[ -5 -11  -6   0   4  -3  -2  -7  -2   4   1  -4   1  -1   5  -3  -2   4] : K W
[  1  -1  -4   1   3   0  -4 -28  -1   3 -15  -2 -11   3  -8   2  -9  -1] : K W
[  5  -2   9  10   0   5   3 -50   5 -10  -7   3  -5   3  -3   4 -12  -4] : A G
[  3 -10   6   0  -5  -3  -2 -23   3  -3   6   2  -6  -3 -22   4   3  -1] : A Z
[-4 -1 -9  0  4  4 -6 21 -5  7  2  7 -8 -5  0  2 -1  0] : K W
[  1  17   6   7   6   8  -3 -14   3   0 -14   1  -5   6  -3   5  -5  -6] : K W
[  8  -5  -6   2  -7   3  -6 -13  -3   0  -8  -4 -31  -3 -23   4  11   0] : K W
[  2  -7   0   3  -3   4  -5 -15 -14  -5 -17  -1 -39  16 -31  12  27   2] : K B
[ -1 -13  -3   4   5  -4  -4 -36   5  -5   7   6   2   0  -7   4 -19  -7] : A G
[  3   3   8  -1   0   1  -2 -20   0  -7 -13   3 -32   7 -29  12   8   7] : K W
[  3   8   5   3  -1   4   0  11   8  -1  -2  -3 -19   1  -3  -1   9  -3] : A Z
[  5   2   2  13   5  13  -1   9  -7   0 -11   6 -28   6  -3   9  15  -3] : K B
[  2  10  -3   6  -1  10  -1   6  -2   7  -8  -4 -25   1  -7  -4  10  -3] : K B
[  1 -18   6   8   2 -11  -9 -51  -3 -11  -5  16 -30   5 -23   7   5  -3] : A G
[  3 -20  -5   7  -2  -8   0 -36   2  -5   4   7  -7   0  -3   6  11   1] : A G
[  0  -2   0  -1   1  -2  14   1   1   1  -5   1 -22  -1  -4   4  15   1] : K B
[  3  -8   5   1  -6   3  -1 -24   3  -9   3  -1  -6  -5 -10  -2  14   5] : A G
[  2   4  -7   0  -7   1  -4   4  -6   6 -12   2 -42   7 -21   9  30   2] : K W
[  6  -1   3  10   4  -2  -2 -35   3  -4  -2   2   4  -3   4   4 -14  -1] : A Z
[  5  16   7  -6  -6  -3  -2  16   3  -4   6   0  -2  -5 -14  -7  60   8] : A G
[  1  13   8  10  11   5  -8 -21  -1   3  -9  -1 -16  12 -18  -4 -13  -8] : K W
[  9   2  11   4   6   7  -4 -12   5  -4   7  -2 -11  -5 -18   1   9  -6] : A G
[ -3   1  -7   1  -9   6  -5  17  -5   2 -11  -1 -28   3  -6  11  27   5] : K B
[ -2  -2   5   4  -2 -10  -3 -22   3 -10   5  -5  -6  -4  -4   3  -2  -3] : A Z
[  3   4   7  -4 -12   2   0  16   6   2   9   9   0  -5 -14  -3  12   3] : A Z
[ -1 -14  -7  12  -4  -4   7 -29  -6  -4   0  -2  -3   3 -11   2   8  -5] : A G
[  5   8   4   6 -14  13   2  15   1  -2   6   2 -14 -13 -12   0  24  -3] : A G
[ -3 -46  -5  -8  -7 -13  -3 -49 -18 -10  -3  -3 -60   5 -60  25  48  10] : A G
[  2  -8   1   8  -9   0  -7 -26   1   2 -24   0 -16  -8 -21   5  13   0] : A G
[  4 -14   1  -9  -5  -9  -4 -38  -2  -8  -1  -6 -15  16 -16   6  15  -1] : A G
[  1   1   1   9  -1   7  -1 -16  -1  -3   3   6  -1   1 -30   2   6   0] : A G
[  4   9  11  11  -5   2  -4   3   2  -2   5  -4  -4  -1 -16   0  23   1] : A G
[  4   5  -4  -2  -2   5   0  -1  -4  -1  -6  31 -30   7 -18   0  14   3] : K W
[ 10  -7 -16   3  -4  -2  -2  11  -6  15   1   2  -2  -2   0   6  16   3] : K B
[  3  -8   0   2   1   4  -8  -8   0  -1  -6   2 -19   2  -1   5  10  -5] : K B
[ -3 -14  -7   1  -3  -4   3 -17  -5   1  -5   0 -14   8  -7   2  11   1] : A Z
[ -1   3   7  14  -3  13  -1  -2   2  -1   4   2 -12  -2  -7  -1  18  -9] : A G
[  5   2 -10   5  -1   5   1  -4  -1   2   8   5 -20   5  -5  11   5  -3] : K B
[  6  33  12  12   4  11 -12   3  -5  -9 -21  -6 -42 -29 -25   5  10   0] : K W
[  2   7   5  -3 -11   8   1   4  -2   1   4  -2 -27  -6 -38   6  14  -2] : A Z
[ -1  10  -2   6   3   4   0  -6  -6   3  -6   0 -13  -3   0   1   6  -2] : K B
[  0   3  -6   7  -1   6  -9   1  -3  -4 -12   1 -38   4 -26   8  21   2] : K W
[  1   2 -10  -1   2 -11  -2 -23  -4 -10  -8   0 -24  11 -17   8  -1 -12] : K W
[ -1  15  -3  -7  -5  11  -2  25  -7   7  -9   6 -37   2 -22  -1  21   1] : K W
[  2  -8 -12  -2  -4   0   1 -30   4  -4   6   1 -10  -2 -15   4  -1  -3] : A G
[  1   2   0  -3  -9   4  -1  17  -1  11   8   0 -23  -7 -29   5  31   6] : A Z
[  2   9   9   3  11 -10  -9  -4   2  -1   1   5 -11   0 -16   6  -1  -2] : A Z
[  2 -15  -4   3  -1  -5  -4 -31  -4  -5  -7   0 -36   5 -40  17  12   2] : A Z
[ -3  20   5   7  -4   8  -7  10  -1  -3  -9   3 -28   1 -18   0  11  -2] : K W
[  3  -5   2  21   0  -3   4 -22   0  -1   6  -2  -4   2 -10   0   9   2] : A Z
[  5 -10  -5  -8  -6  -1  -4 -18  -6  -1   0  -1 -43   5 -33  15  21   1] : K B
[ -7  18  -8   4 -25  10  -2  56 -12   1  -5  -2 -50  -2  -8   1  48   7] : K B
[  2   5  -1  -7  -5   0   1  11  -5   6   3   1  -8 -14 -17  -6  16   2] : A Z

[-40  -9  -4   6  -3  15  16   0 -10 -13   7 -12  29   8  12  -7  -3   7] : gd lt
[-21 -11  -4   7  -8   6  -3   1  -3  -6   4  10   7 -10   4  -7  -5   7] : pz rq
[-21 -14   1   3  -1  11   7   3   1  -4   5 -12   8  -4   3   0  -2   8] : gd sj
[-32 -14  -3  10   3  12   5   0   2  -5  15 -11   9 -14   1  10  -2  10] : gd sj
[-19 -11  -5   2  -3   4   0  -3  -3  -9   8  -7   5   5   7  -1  -4   8] : mj hz
[-27  -6   2   0   4  10   4  -1  -2  -5  11 -14  11  -7   6  -1  -6   3] : gd sj
[-23  -5  -6   6  -5   3 -17  -4  -4 -10   6   6  12 -11   5  -9  -2  10] : pz rq
[-24 -17  -3   7   4   9   0  -5   5   0  12  -2   6  -7   5   2  -4   6] : gd sj
[-29 -13   1   6  -8   4  -4  -6  -3  -7  -2   6  10  -3   8  -9  -5   5] : pz qn
